Each row, then roughly how far along a hidden order it lies, from 0 to 9
In the rows, zero is written as 128.
[142 171 123 141 137 129 164  49  54 119   1 135 116 121 115 136 170 102
 145 112 132 136 109 120 108 136 132 157 158 133 136 123 153 120 134 150
 119 123  81 108 101 191 130 123 118 133  89  97] | 1
[134 117 110  80  89 121 173  49 124 134  37 141 143 173 101 151 107 165
 146  83  99 163 136 163 180 154 141 129 113 141 167 128 105 206 143  94
 108 127 118 126  79 104 109 123 152 146 164 185] | 9
[109  78 202 115 105 124  75 192 185 161 223 113 105 156 157  95 134 160
 107  94 125 119 148 132 146  93 133 100  85  87 130 126 104 175 104 148
 134 131 130 128 175  86 137 140 130 132 163 153] | 5
[155 136  77 164 164 139 121  67 113  84 163 150 125  99  88 131 133  77
 132 212 131 108 131  89  68 124 102 132 119 138 124 120 109  66 121 119
 121 150 121 135 127 119 125 135 125 163  91 127] | 2
[152 103 194 143  94 123 136  92 192 124  95 135  99 139  90 122 120 148
 131  89 134 122 151 109 159 131 107 147 135 166 152 119 109  86 112 151
 121 164 106 178 192 132 130 125 122 150 189 148] | 5
[139 100 123  89  97 123 159  78 150 138 115 134 152 164 100 146  85 164
 139 119 103 143 143 161 175 151 138 128 105 148 151 124  99 183 137 110
 118 133 141 140  94  85 112 126 150 143 177 175] | 9
[154 108 137  86  94 121 139 126 144 162 116 120 145 157 111 133  76 172
 134  61 106 139 140 159 201 132 153 134 112 138 136 123 108 165 135 143
 133 121 125 127 133 110 121 119 146 138 188 150] | 9
[139 128 210 113 115 122 160  97 112 174  97 114 122 153 145  99 144 152
 135  99 130 100 121 129 158 114 146 161 142 134 114 115 147 136 114 255
 137 118  88 119 165 175 142 118 111 132 153  80] | 0
[ 82 163 108 145 154 132 150 142  85 105 134 135 133 116 172 137 176  78
 126 207 145 139 104 124  70 144 113 113 151 109 117 143 168 163 141  84
 116 110 152 104 117 132 128 135 119  92  66 114] | 1
[139 163  76 150 141 128 117 185 126 112  75 124 137  84 124 152 103 139
 131  81 144 127 122 127 151 148 128 141 180 167 116 138 150  31 143  82
 140 128 138 144 113 175 126 115 124 107 141  99] | 7
[128 119 220 109  98 122 192  43 128 151  99 133 121 168 132 111 156 121
 143 165 124 126 123 130 125 140 127 155 129 134 138 117 135 195 116 205
 117 131 103 124 160 138 132 126 121 138 153 117] | 0
[156  96 162 147 112 130 124  73 185 104 165 145 108 137  80 118 118 116
 131 183 127 111 155  98 123 126  95 139 112 156 145 118  87  97 108 142
 119 165 119 175 172  97 124 133 128 166 162 157] | 4
[ 87 145 104 143 158 134 161 115 107  99 181 141 139 126 166 131 164  68
 128 253 140 132 110 120  41 146 108 115 137 114 115 140 151 173 134  96
 115 116 163 107 124 102 123 138 123 104  71 122] | 1
[ 93 138 122 141 157 134 143 136 123 111 230 132 141 118 174 118 153  67
 114 255 142 117 112 122  41 138 112 116 129 115 105 138 152 165 129 106
 124 127 168 112 133 100 129 136 124 109  84 115] | 1
[148 165 129 139 145 129 149  75  68 130  18 129 120 115 127 126 158 109
 139 112 133 126 110 122 120 125 140 157 156 132 125 119 148 111 130 179
 130 122  81 110 112 195 136 121 115 129  90  83] | 1
[130 171  24 152 134 130 160 104 103  72  13 152 139 100  98 182 117 107
 146 134 132 159 122 126 104 179 107 131 172 171 155 143 143  82 156  28
 111 135 147 139  68 153 111 123 131 113 107 146] | 8
[165 121 127 161 149 137 108  95 157  95 211 141 121 103  86 115 110  81
 125 208 132  93 141  90  84 114 102 131 109 142 122 117  93  53 111 139
 130 158 123 156 156 108 128 134 126 168 124 125] | 3
[165 106 119 163 139 134 130  77 160  91 187 149 116 118  78 121 120  83
 130 211 127 105 138  92  91 124  92 133 107 151 133 116  92  90 111 121
 121 155 126 160 151 100 124 136 127 170 130 151] | 3
[144 162 148 131 127 127 161  71  68 137   1 130 119 132 124 126 163 112
 142 108 131 132 111 122 129 133 139 160 154 134 129 118 155 125 129 182
 125 121  70 109 119 193 137 120 114 129  97  86] | 0

[136 121 139 154  89 178 116 121 153 136 168 185  72 149 120  98 140 122
 189 118 104 124  92 137 122 146 127 118 158] | 9
[125 151 149 127 101 161 116 127 134 159  88  61 125 143 105 114   4 132
  84 110 133 111 106 135 125 127 115 110 151] | 0
[120 110 139 145 134 144 114 122 135 113 152  47 150  92 148 130 158 130
 164 117 105 138 122 104 130 125 132 139 115] | 9
[148 156 121 117 154 109 139 119 113 137 101 134 139 144 109 168  79 116
  81 132 134 115 138 116 114 126 118 117 123] | 0
[135 148 105 102 137  82 154 134 105 134  97 226 124 170 112 154 102 119
  72 149 160 120 152 142 120 127 125 123 131] | 0
[147 153 142 147 108 175 119 114 141 150 138 132  93 143 100 131  40 120
 120 114 105 113 100 124 113 137 115 102 154] | 0
[101 102 145 139 100 148 115 142 140 127 135  97 129 111 142  81 155 144
 167 119 124 140 117 138 148 124 136 137 132] | 9
[143 112 137 160 153 151 113 110 138 112 194  54 125  92 148 147 184 119
 216 113  84 132 110  70 120 141 130 135 115] | 9
[117 149 123 114 116  91 138 143 120 146  71 255 133 159 112 111  66 132
  75 134 166 122 144 166 132 116 124 124 135] | 0
[115 139 127 121 172 103 131 124 110 127 101   1 190 106 135 159 101 129
  80 126 135 130 152 110 130 113 125 136 101] | 0
[131 114  95 102  92  85 155 150 125 124 124 255  64 209 126  87 223 125
 142 162 168 131 144 178 134 138 139 138 152] | 9
[140 124 140 157  94 190 122 120 147 132 150 193  77 146 123 104 139 123
 183 118 106 124  93 132 122 144 127 118 151] | 9
[148 146 137 148 154 159 120 105 128 131 143  51 144 105 124 170  77 116
 118 112  97 119 113  85 117 132 119 116 118] | 0
[126 127 122 124 160 112 127 124 119 118 128  63 162 100 134 154 138 126
 109 129 128 134 145 107 129 121 129 138 107] | 9
[110 114 114 109 116  93 141 148 120 118 121 215 122 141 137  97 187 136
 135 147 154 140 152 155 145 121 138 146 124] | 9
[104 131 123 115 159 101 133 124 112 124 116  40 177 107 136 165  98 128
  80 129 139 134 140 111 127 118 124 131 100] | 0
[144 126 127 146 142 146 125 115 133 119 154  93 124 116 132 142 142 121
 167 123 104 129 117 104 121 135 125 126 124] | 9
[ 99 139 140 101 113 102 123 152 116 150  60  91 153 148 114 102  10 145
  42 126 169 126 140 172 149 108 122 123 136] | 0
[100 108 124 105 121  90 121 152 122 124 112 138 149 122 143  89 170 143
 124 138 155 140 149 162 148 115 136 144 121] | 9
[122 117 141 144 101 158 119 130 145 126 146 134 111 125 132 105 152 133
 175 121 113 131 109 119 133 135 131 128 136] | 9
[128 110 134 145 128 147 117 119 139 111 166  85 129 100 139 127 160 126
 177 118  96 135 117 101 125 136 131 136 123] | 9
[ 94 124 124  96 122  83 138 154 119 135  83 140 167 141 129 102 111 147
  83 138 161 136 160 180 156 107 130 137 120] | 9
[118 128 142 138 134 148 117 123 128 132 131  56 153 104 132 130  84 134
 121 110 118 131 120 121 132 124 125 128 124] | 9
[149 109 122 155 143 155 121 108 137 101 195 127 104 107 147 146 222 116
 207 128  87 135 117  95 111 145 133 140 120] | 9
[119 108 142 141  80 172 113 129 152 133 142 162  89 131 135  78 138 136
 183 120 114 135 102 158 138 136 134 127 154] | 9
[133 102 123 141 150 123 127 118 132 104 177 129 127 102 150 133 229 125
 196 130 106 136 133 103 128 138 137 143 114] | 9
[102  84 122 122 129 100 126 139 129 104 155 142 147 106 161  93 222 140
 190 140 137 149 152 133 151 124 145 156 114] | 9
[118 142 121 104 104 102 145 147 119 144  84 208 109 171 111  99  86 136
  77 138 173 126 142 170 136 121 126 124 140] | 0
[175 159 125 155  83 181 132 115 149 153 125 255  21 203  85 125  71 105
 162 128 107 108  81 140  99 154 118  92 177] | 0
[134 108 132 142  91 157 122 132 150 121 156 248  77 143 134  94 206 130
 210 127 117 131 107 127 133 142 138 131 147] | 9
[139 145 141 141 154 149 118 117 127 136 121  37 150 116 122 155  56 123
 104 116 110 119 119 106 118 124 119 116 127] | 0
[130 115 108 118 160  91 137 123 119 109 150 119 151 109 147 166 194 123
 128 141 131 135 152 105 127 129 134 146 101] | 9
